Here is a tiny trained network, its code and every weight. The questions are about switching its units off for an input and a class, where a switched-off unit gives its printed mean instead of its output.

import numpy as np


def w(rows, s, z=0):
    codes = np.array(rows[::2]) - 128.0
    scale = np.full(codes.shape[1], s)
    scale[-1] = z or s
    return codes * scale


def f(y):
    return np.maximum(y, 0)


def log_softmax(a):
    a = a - a.max(-1, keepdims=True)
    return a - np.log(np.exp(a).sum(-1, keepdims=True))


def net(x, mask):
    res = np.array(x, float).reshape(1, 5) / 4 @ E
    y = f(res @ A[0][:, :-1].T + A[0][:, -1])
    res = res + np.where(mask, y, B[0][:, -1]) @ B[0][:, :-1]
    return log_softmax(res[-1] @ U[:, :-1].T + U[:, -1])


A, B = {}, {}
E = w([
[66,254,188],'x0',
[25,104,96],'x1',
[126,128,125],'x2',
[133,127,130],'x3',
[121,134,111],'x4',
],0.0086)
A[0] = w([
[39,45,130,153],'neuron 0',
[143,108,164,120],'neuron 1',
[82,164,169,101],'neuron 2',
[30,85,162,205],'neuron 3',
[87,131,222,69],'neuron 4',
[83,72,75,177],'neuron 5',
[37,128,92,176],'neuron 6',
[84,101,81,194],'neuron 7',
[94,211,133,77],'neuron 8',
[126,238,139,56],'neuron 9',
[111,78,66,120],'neuron 10',
[136,34,132,169],'neuron 11',
[149,3,74,11],'neuron 12',
[237,194,62,254],'neuron 13',
[113,193,206,67],'neuron 14',
[72,48,154,132],'neuron 15',
[107,204,129,72],'neuron 16',
[56,102,152,175],'neuron 17',
[221,111,24,95],'neuron 18',
[153,55,142,69],'neuron 19',
[131,15,136,31],'neuron 20',
[148,115,95,78],'neuron 21',
[103,207,181,134],'neuron 22',
[183,93,66,126],'neuron 23',
],0.011,0.0061)
B[0] = w([
[177,191,145,210],'neuron 0',
[134,196,125,142],'neuron 1',
[72,47,66,178],'neuron 2',
[201,142,171,218],'neuron 3',
[140,116,74,161],'neuron 4',
[99,164,179,212],'neuron 5',
[230,136,142,209],'neuron 6',
[144,123,169,201],'neuron 7',
[127,155,99,189],'neuron 8',
[117,109,78,195],'neuron 9',
[139,99,123,189],'neuron 10',
[119,142,140,224],'neuron 11',
[84,130,73,221],'neuron 12',
[196,144,194,254],'neuron 13',
[88,99,79,194],'neuron 14',
[142,157,136,180],'neuron 15',
[114,95,55,176],'neuron 16',
[220,110,156,189],'neuron 17',
[83,142,120,210],'neuron 18',
[127,171,65,172],'neuron 19',
[104,119,71,188],'neuron 20',
[50,71,114,143],'neuron 21',
[83,66,120,222],'neuron 22',
[1,154,129,203],'neuron 23',
],0.0065,0.0081)
U = w([
[68,54,2,2],'0',
[156,50,141,226],'1',
[116,105,173,215],'2',
[125,164,144,154],'3',
[196,144,139,60],'4',
],0.01,0.0047)

Each question gives the input, the list of numbers given to net, and the class t.
The units are the neurons (one row each of A and B). Each row of codes is followed by its name. A weight is (code - 128) times the scale printed after its matrix; where a second scale follows, it is the last column's (A, B and U).
mask holds one flag per neuron, in row order. A switched-off neuron (its flag False) gives its mean, the last column of its row in B, instead of its output. The means were averaged over made-up inputs and are rounded, as every weight is.
A unit's drop is (log p(t) with every unit on - log p(t) with that unit switched off) / (log p(t) with every unit on - log p(t) with every unit switched off).
The circuit of an input: a set's keep is (log p(t) with only the set's units on - log p(t) with every unit switched off) / (log p(t) with every unit on - log p(t) with every unit switched off). Starting from the 12 units with the biggest drops (on a tie, the unit counted first), units are removed one at a time, each time the one whose removal leaves the highest keep (on an exact tie, the one counted first), for as long as the keep stays at least 0.8.
circuit, biggest first: the units of the circuit, biggest drop first
most important unit: the unit with the biggest drop
top k neurons: the k neurons with the biggest drops, biggest first
drop when u is switched off: that unit's drop, to one decimal
input [8,7,-7,-3,-3], class 0: most important unit : neuron 2
input [-8,1,3,-2,-7], class 0: top 2 neurons : neuron 12; neuron 20
input [5,7,-2,-1,0], class 4: circuit, biggest first : neuron 6; neuron 3
input [6,5,2,6,3], class 0: top 3 neurons : neuron 2; neuron 13; neuron 16
input [3,8,-3,-6,-2], class 4: circuit, biggest first : neuron 6; neuron 3; neuron 17
input [-6,8,4,1,7], class 4: top 3 neurons : neuron 0; neuron 6; neuron 3
input [7,5,-4,8,1], class 1: top 3 neurons : neuron 3; neuron 6; neuron 17
input [5,8,1,-5,2], class 4: drop when neuron 3 is switched off : 0.3
input [7,-7,-3,1,-3], class 0: drop when neuron 14 is switched off : 0.2
input [-5,8,4,1,-3], class 4: drop when neuron 0 is switched off : 0.2
